What can hang from each mark
mubad: noraf ridu
durof: mubad noraf poro zubo
tubudo: detab fefav rufuv zubo
fefav: detab loko
poro: noraf tubudo
zubo: detab noraf poro
noraf: durof
loko: fefav ridu
rufuv: loko zubo
bedut: noraf poro ridu
ridu: bedut fefav mubad noraf
detab: durof tubudo

Each row was made from one small tree. Brackets hold a mark, then the marks that hang from it, in alphabetical order. Every link used is in the known rows. Write each row's tree.
Known rows
[loko [ridu fefav mubad [noraf durof]]]: [  -8  359  -80  -44   15  262  146  -39  117  389   88 -102  -16   -4
  -51  133  -13  433 -136  -97   40  -96 -477  -54  -68  -43  156 -123
 -118   -8  210   23    1 -559  264 -243   82   31 -382  151 -312  -57
 -119]
[poro [tubudo detab rufuv]]: [ -78  -15   15    7  -47  280  -27    0  109  108   79   29 -158  -40
  104 -163  254  -97 -146  -33  -13 -129  -50  345  -37  -59   47  338
  -34   -4  -49 -101   53  111   33  -20  164 -203  -93 -259  -26 -379
   71]
[fefav detab [loko [ridu [bedut poro] mubad]]]: [ -77 -116 -135   30   52  349  454  -93   -4  274   34 -146 -128 -122
  104   60  258  172  -13   63   49 -171  -28 -430   21 -135  219  212
 -171    8   47    2 -307 -340  427  -81  421   23 -162 -332 -207 -196
  -21]
[tubudo fefav [rufuv loko] [zubo [detab durof] poro]]: [-125  -36 -186 -144 -181  846  151 -142  102   -6  209   -4 -156 -117
  245  -90   24 -199   62  -96 -136 -648 -198  168   66  118  -49  186
 -136  -22   56  -10  213 -141   91  -65  212  124  136 -308 -163 -350
 -158]
[rufuv loko [zubo noraf [poro tubudo]]]: [  22  313    4  -14 -121  435  144   55  160   19  108  -47  -52  -80
   12  -16 -246  -14  207  -40  -54    1  -85  149   79   96  168  126
   12  -19  -58   38  -25   21  134   65   72   58 -107   13 -109 -373
  -92]
[poro noraf [tubudo [zubo detab]]]: [-113  -79  -69   36   31  251  -40  -29  182  154   76  -82  -95 -187
   93  -70  235  -70 -127 -103  -14 -193   75  270   17  -49   54   56
 -153  -12  -93    9  -39   18  143  193  129 -102 -184 -109 -219 -298
  -36]
[rufuv [loko [ridu [fefav detab] mubad]] zubo]: [ -11  151  -43  -82  -15  415  226 -171  259  248   92 -144 -276  -52
  -36   68  -71  336 -125  -50  -65  215 -192 -285  -29 -134  163   18
 -139   24  150  -46  -79 -401  227 -198  191  122  -40  -60 -468 -119
 -122]
[ridu bedut fefav mubad noraf]: [ -40  403    8   26  -16  376  191   63   98  296   21  -41   20  -96
  -66  191  145  215  -33   32  -30  212 -451 -114 -195   69  127 -131
 -104   12  188   60  137 -455  169 -300  388  -91 -291 -307 -188 -267
 -156]
[bedut [noraf [durof mubad]] [poro [tubudo detab fefav]]]: [-140  -41 -126   68   -3  170   44  -36   17  415  359  139 -176 -118
   -6 -292  340    2  -28  -75   81 -318 -495  269  -53   14  120  218
 -122   -4 -136  -75  107  256  149 -156  110 -289 -274 -251 -149  -34
   39]
[poro [tubudo fefav zubo]]: [ -50   19  -11  -12  -53  171   63 -125  134  123  -77  -16  -96 -114
   56 -131  180  -83  -69  -56   -6   34 -293  227  -36   28  -24  212
 -114  -20   57  -99   46   65    9   66  233 -185  -90 -333 -170  -95
  -91]
[zubo [noraf durof] [poro [tubudo [fefav detab] rufuv]]]: [ -30  264 -109  -54 -149  548  220   13   40  225  273   28  -59  -46
  173 -233  479   -9 -175    9   20 -411 -164  373   24   63   12  387
    5  -17 -106  -12  103  -69  239 -123   65 -107 -131 -294  -30 -463
  -89]
[loko fefav [ridu [bedut poro]]]: [  -4    0  -70   27    4  -21  279 -162 -114  230  107   24 -135  -79
  -44   36   92  290   58   22  -32  -12 -156 -250  -42  -32  123   58
 -132    1   95  -51  106 -147  267 -104  223  -81 -242 -102 -213  -14
  -46]
[tubudo [rufuv [loko fefav]] [zubo detab poro]]: [ -95   76 -129 -107  -99  602  136 -130  -25  -46  158  -85 -212  -77
  206   22  -76   47   -5  -81 -163 -419 -223  253  -78   29  -34   79
  -83  -14   95  -13  201 -139   64   10  240  338   87 -229 -181 -363
 -171]
[noraf [durof [mubad ridu] zubo]]: [  94 -130   37    8    0   31 -113  -87 -103  218   29   11 -172   12
  108  -63 -255   39 -284 -217   41 -487 -156   10   46  -31  -43 -174
   44  -11   54  -27 -213  -13  114 -175   23  203 -100 -146   88  235
   12]
[loko fefav [ridu bedut [mubad noraf]]]: [ -46  251  -49  -31  -14  258  245 -106  -51  428  144  -42  -91 -142
 -127   93  115  412 -251  -12  -27  122 -147 -289 -113  -53   50 -255
  -51   27  186   28   53 -602  274    4   82    6 -425 -198 -140 -139
  -68]
[detab [durof [mubad ridu] noraf [poro tubudo] zubo]]: [ 104  -72   90   -2  -48   67  -28  -14  -87  503  222   92 -256 -216
  152 -142 -122   84 -370 -158   30 -663   63  136  144   87  129 -254
  127  -30  -75  -47 -219  -29   61 -142   88  138 -382  -10  116 -265
  -57]
[bedut [poro [noraf [durof mubad]]] ridu]: [ -62 -125  -83  113  112   20 -227   16 -178  475  283  -61 -139  -15
  123   -9  159   29  -19 -102  119 -417  -19  100   10 -111  210  -69
  -21    9   -5    2 -120  226  133 -307  -75  -95 -168  -19 -231  202
   45]
[tubudo [detab durof] fefav [zubo noraf poro]]: [-140   26 -129  -27 -207  611  235 -190    7  145  249   -7  -32 -147
   35 -164  275 -152   11  -80  -87 -170 -401  149   41  242  -22  192
  -34   -6   -5   65  351  -35    9   78  190 -101  -37 -337  -50 -358
  -48]
[rufuv [zubo [noraf [durof [mubad ridu]]]]]: [ 116  -38    6    2  -65  308 -100  -24    4  327   53    3 -159   36
  -16  -37 -210  152 -102 -142    7 -313  -22   38  -32    5   34 -177
  137  -16  -36   -3 -123  -83   45  -93   20   60  -54  -80  102   93
   -1]
[rufuv [loko [fefav [detab tubudo]]]]: [ -62  -82   -5    9  -67   64  -17 -157 -148  154  138  -67 -162  -22
  175  -20   51   34 -111   39 -178 -114    6 -142  -45  -73  -24    8
 -154   -9   17  -26  129 -169  166 -150  -71  194   16  -36 -249 -124
  -66]
[poro [noraf durof] [tubudo detab rufuv zubo]]: [-188  -46 -110   32  -32  500 -138  -51   24  361   70 -161 -229  -67
  254 -251  347  -75 -261 -220  -56 -470 -294  493  -16  -53  128  404
 -175   -5   62  -75    4  128  121   26  233 -178 -160 -340 -177 -194
   87]
[rufuv [zubo [poro [noraf [durof [mubad [ridu fefav]]]]]]]: [  76   85  -22   24  -41  327   39   40  143  381  229  -39 -171 -138
   13  -87 -155  261 -145 -175   77 -200 -557   77  -37   17  206 -129
   46   20  122  -12 -109 -141  126 -340  162    4  -57 -145 -174  101
 -101]
[mubad [ridu [bedut [noraf durof]] fefav]]: [ -32  144  -60  -25  -24  353  180   48  -12  339  164   60  -13  -17
    3  -58    8  106 -147  -94   54 -431 -621  -52  -74  127  129  -61
 -131  -26   98   -4  106 -156  299 -411  218 -307   23 -337  -49   35
  -27]
[fefav [detab [durof mubad noraf poro zubo]] loko]: [ -56 -202  -32    6  -50  223   16  -85 -204  400  215  -86 -288 -221
  326 -125  203   77 -389  -46 -101 -698  240  -53  203  -31  109 -129
  204   -5 -149   42 -314 -198   15  -88  165  653 -183  -16   73 -231
 -112]
[zubo [detab [durof poro] [tubudo fefav rufuv]] noraf]: [ -60  -79 -132  -94 -157  586   20 -103   -4  295  419   85 -101  -96
  196 -154  386 -150 -160    9 -176 -711  184   78  104   22   36    5
  -54  -64 -195  -25  393 -219  122    9    7   61   -7  -51   -7 -585
  -93]
[zubo [detab durof [tubudo rufuv]] noraf poro]: [ -42    6 -136  -41 -171  685   19   61  -88   72  439   78   54  -96
  147  -58  132 -169    5   -2  -66 -692  189   52  139   15   36   31
  -36  -63 -251   79  160 -209  253   19  -61  103  -12   36   74 -616
  -78]
[loko [ridu mubad [noraf durof]]]: [   9  233  -85  -29   12  261   90   -5   25  295   14 -134  -20   35
  -39   82  -95  368  -74 -104   47 -201 -289  -30  -32  -82  115 -122
 -134   -5  156   39 -111 -513  253  -70   11   73 -358  176 -167   18
  -56]
[bedut [poro noraf tubudo]]: [ -63  -34  -47  103   78  -74   31    2   70  258  134  -32  -40 -143
   55  -54  222  -60   98  -12  103  -34   95  116   59   44  202  142
 -188  -10  -43  -27  -26  217  158  -52   30 -303 -296    7 -158 -169
   32]
[zubo [detab [durof mubad]] noraf poro]: [ -36   58  -96   -4 -115  392   56   86  -27   78  378  134   25 -155
  -37   43   12   11   10   -4   -5 -450  259  -35   89   35    4 -190
  232    2 -252  174    8 -177  124   74 -122  241 -223  129   73 -435
  -77]
[bedut [poro [tubudo detab]] [ridu mubad [noraf durof]]]: [ -83  129  -60  100   65  406   96   46   34  555  185  -23  -74    0
  212   12  248   12  -63 -106  141 -157 -283  394 -125   16  233  172
 -157  -14   78  -22   87   64  195 -297   93 -384 -321 -183 -268 -178
  -11]
[loko [fefav [detab tubudo]] ridu]: [   1 -140  -11   14  -50  -52   56 -204 -146  179  182  -63 -174  -59
   12  -87  184  272 -241   44  -69  -58  -54 -209   -3 -224   -3    2
 -157  -11  -35  -64   29 -339  271  -49  -58  124  -99   77 -256 -116
  -68]
[loko [ridu [fefav [detab [durof zubo]]]]]: [ -43  -56  -35  -34  -65  151  129 -265   18  202  194  -26 -198 -116
   84  -48  173  129 -358  -86  -19 -191   44 -260  201  -75   28   44
  -77   -8    2   -1  -10 -267  252 -247   -6  169 -148   42 -232 -136
 -113]
[poro [noraf durof] [tubudo detab zubo]]: [-174  -46  -93   73   -7  296  -59  -41   60  357   47 -132 -141  -96
  192 -217  261  -52 -223 -219  -46 -274 -320  375    2   -8  127  296
 -143    7   50  -19  -15  147  136  108  134 -188 -215 -216 -233  -56
   89]
[bedut noraf [ridu [fefav loko] mubad]]: [-175  150  -85  -32   84  450   87   -3   31  353  204 -156   -5  -99
   22  139   79   21 -144  -12  161 -136 -266   16  -43  -52  249 -150
  -60  -41   94    2  -54 -302  107 -336  174  -27   59 -173 -295 -162
 -117]
[detab [durof mubad noraf poro] tubudo]: [  25  -94    1   29  -72   73 -176  105 -264  444  337   77 -129 -149
  114 -132   24  128 -150  -18 -100 -606  -31  -82   87  -51  163 -241
  109  -21 -161    4 -120 -104   34  -53    3  268 -232  186   28 -176
  -45]
[fefav [detab [durof mubad] [tubudo [rufuv zubo]]] loko]: [ -71 -392  -54   26 -153  666 -232  -49 -130  273   86 -120 -332 -134
  332 -155  137  -63 -220    4  -87 -558  291 -128   96 -280  104  185
   29  -30 -138  -78 -332 -294   92 -181  190  393  143 -228  -14 -144
 -125]
[ridu [fefav [detab tubudo]] [mubad noraf]]: [ -62  133  -13   21   -3  301   89  -35   18  406  306  -28  -23 -129
   66    2  413  108 -338   57    4  137 -202 -231  -86  -54   24 -128
 -128   -5   -3   27   80 -315  228 -202   -8  -54 -154 -254 -142 -312
 -106]
[fefav [detab [durof noraf] tubudo] loko]: [ -76 -281  -85   21  -93  324   -6  -19 -138  337  192  -34  -14 -145
  310 -109  265 -110 -153   53  -79 -571  262 -124  159    4   55   19
  -41  -48 -197   22 -229 -298  163 -105   11  202   -1   44  -36 -229
  -52]

Write each row's tree
[ -52   60  -27  -21  -57  269   71  -93  125  268  209   32 -217 -195
   18 -110  337   63 -184  -32 -101 -317 -119  264  -43  -45   25  -24
  118  -15 -180  -11  105   15   31  242  261  127 -282 -248  -98 -532
 -128]
[durof mubad [poro [tubudo fefav [zubo detab noraf]]]]
[-108   71  -24   62  -57  323   81   41 -123  204  311   10  -57 -112
   -6 -132  400   48 -148   91  -52 -127 -503 -226  -56  -78  115   47
 -247  -20 -132   11  127 -156  359 -329  270 -153   53 -364 -178 -262
  -97]
[ridu [bedut noraf] [fefav [detab tubudo]]]
[  20   81  -40  -28   12   72   55  -30 -141  164   50  -59 -141   24
  255 -125  -55   55 -286 -185  -83 -426 -196  112  127    1  102   29
   33  -12   63   -7    7   98   65    8   18  350  -38   44   28  144
  -43]
[noraf [durof poro zubo]]
[-183 -110 -122   51 -106  493   82  -69  -50  164  212 -136  -93 -197
  112 -167  169  -97  -46 -149  -33 -244 -357  138   75  119  125  170
 -123   23   60   78  116   16   63   53  155  -67  -59 -197 -126 -203
   14]
[tubudo [detab durof] [zubo [poro noraf]]]
[ -38  363  -35   50  -53  500  214   61   61  251  145  -62  -42 -107
  165  -98   12   72 -217 -205   40 -129 -555  379   -7   73  124  123
 -118    2   95   60    3 -177  236  -55  176   88 -403 -168 -109 -274
  -86]
[ridu mubad [noraf [durof [zubo [poro [tubudo detab]]]]]]
[   0  256   39   18  -58  165  168  -64  117  175   49  -50  -48  -76
 -145  101  140  329   18   43  -53   32 -524 -172  -59  -37  113  -56
 -142    0  110   17   86 -446  280 -287  329  -75 -297 -113 -241 -253
 -128]
[loko [ridu bedut fefav noraf]]
[ -81   48  -26    1  -93  295  127 -188   81  194   48  -62 -119 -114
   50 -143  505  -70 -155   21  -39   19  -73  197  -28   58  -72  234
  -90  -20  -97  -22  115   12   94   68  202 -164 -136 -392 -125 -398
  -88]
[poro [tubudo [fefav detab] [zubo noraf]]]
[  71 -155    7   51   16  114  255  -31  -25  166   21   73  -44  -28
   47   13   19  -44  135    6   63 -169 -194 -180  -55  129   86   59
 -166  -13   65  -43   31  119  211 -238  305 -374    6 -408   62  -37
   37]
[mubad [ridu [bedut poro]]]
[-128 -136 -136 -117  -95  593  198  -53  230  287  140   44 -179 -209
  385 -141  318 -164 -246   -5  -61 -744  288  271  131  -21  122  272
   75  -47  -66  -94   49 -247   63    3  154  110  -46 -147  -61 -515
 -133]
[zubo [detab [durof [poro [tubudo [fefav loko] rufuv]]]]]
[ -94   81  -27    5  -22  248  211   -5  105  152  -49  -37   12 -112
  122   90  130   -6  -48   47  -72  -92 -238 -177  -14   16  130  118
   48   -9   95    5  -69 -249  142 -184  380   80   -3 -318 -149 -143
  -82]
[ridu bedut [fefav loko]]
[ -71  100  -43   51  -70  246   35   13   -6  178  219  -49  -31 -251
  142 -126  -13 -139 -149 -157   72 -280   65  130  250   84  167   61
  -95   -9  -12   64  -87  -38  217  -36  -58   35 -317   63  -98 -230
  -70]
[detab [durof [zubo [poro noraf tubudo]]]]
[   2  133 -135  -97 -116  710   24  -46  305  280  175  111 -140  -26
  160 -178  289  -46 -160  -97  -90 -347  175  459    3    7  -17  201
    8  -47 -169  -85  183 -111  102   40   71  -74  -49 -163 -103 -302
 -112]
[poro [tubudo fefav [rufuv [zubo detab [noraf durof]]]]]
[  -6   50  -49   -7 -100  278  108  -30 -121  -25  151   12  -11 -118
  137  -61 -157 -105  -86 -121   17 -266  -47  -27  204  105   38    4
   -1  -12   12   68   -9  -36  103  -57  -29  227  -51   29   52  -53
 -100]
[detab [durof [zubo poro]]]
[ -15 -176   34   49  -41   81 -112  -40  -66  576  350  -30 -196 -216
   88  -67   24  102 -279  -83   -6 -542 -234 -211   54  -40  264 -251
  -34  -16   58  -29   33 -192  160 -339   45  -44 -200  -16 -147 -221
  -33]
[detab [durof [mubad [ridu fefav]] [poro noraf]] tubudo]
[  46  -86   55  -18  -10   69  192 -120  137  176   88   21 -106  -39
   48   -3  204   74 -232   31   59    8 -169  -72  -76   61  -26    2
  -45    0   46  -40   76  -92  103 -355  111 -215   95 -272  -78 -177
  -51]
[mubad [ridu [fefav detab]]]
[ -35  270   47   39    1  255  100   69   31  514  186  -66 -181  -25
  317  -44  439  208 -372   -6   41 -298 -350  392  -67  -68  238  137
   47  -11   47  -21  114  -48  169 -475   53  -95 -175  -92 -285 -308
 -195]
[bedut [ridu [fefav detab] [noraf [durof [poro tubudo]]]]]
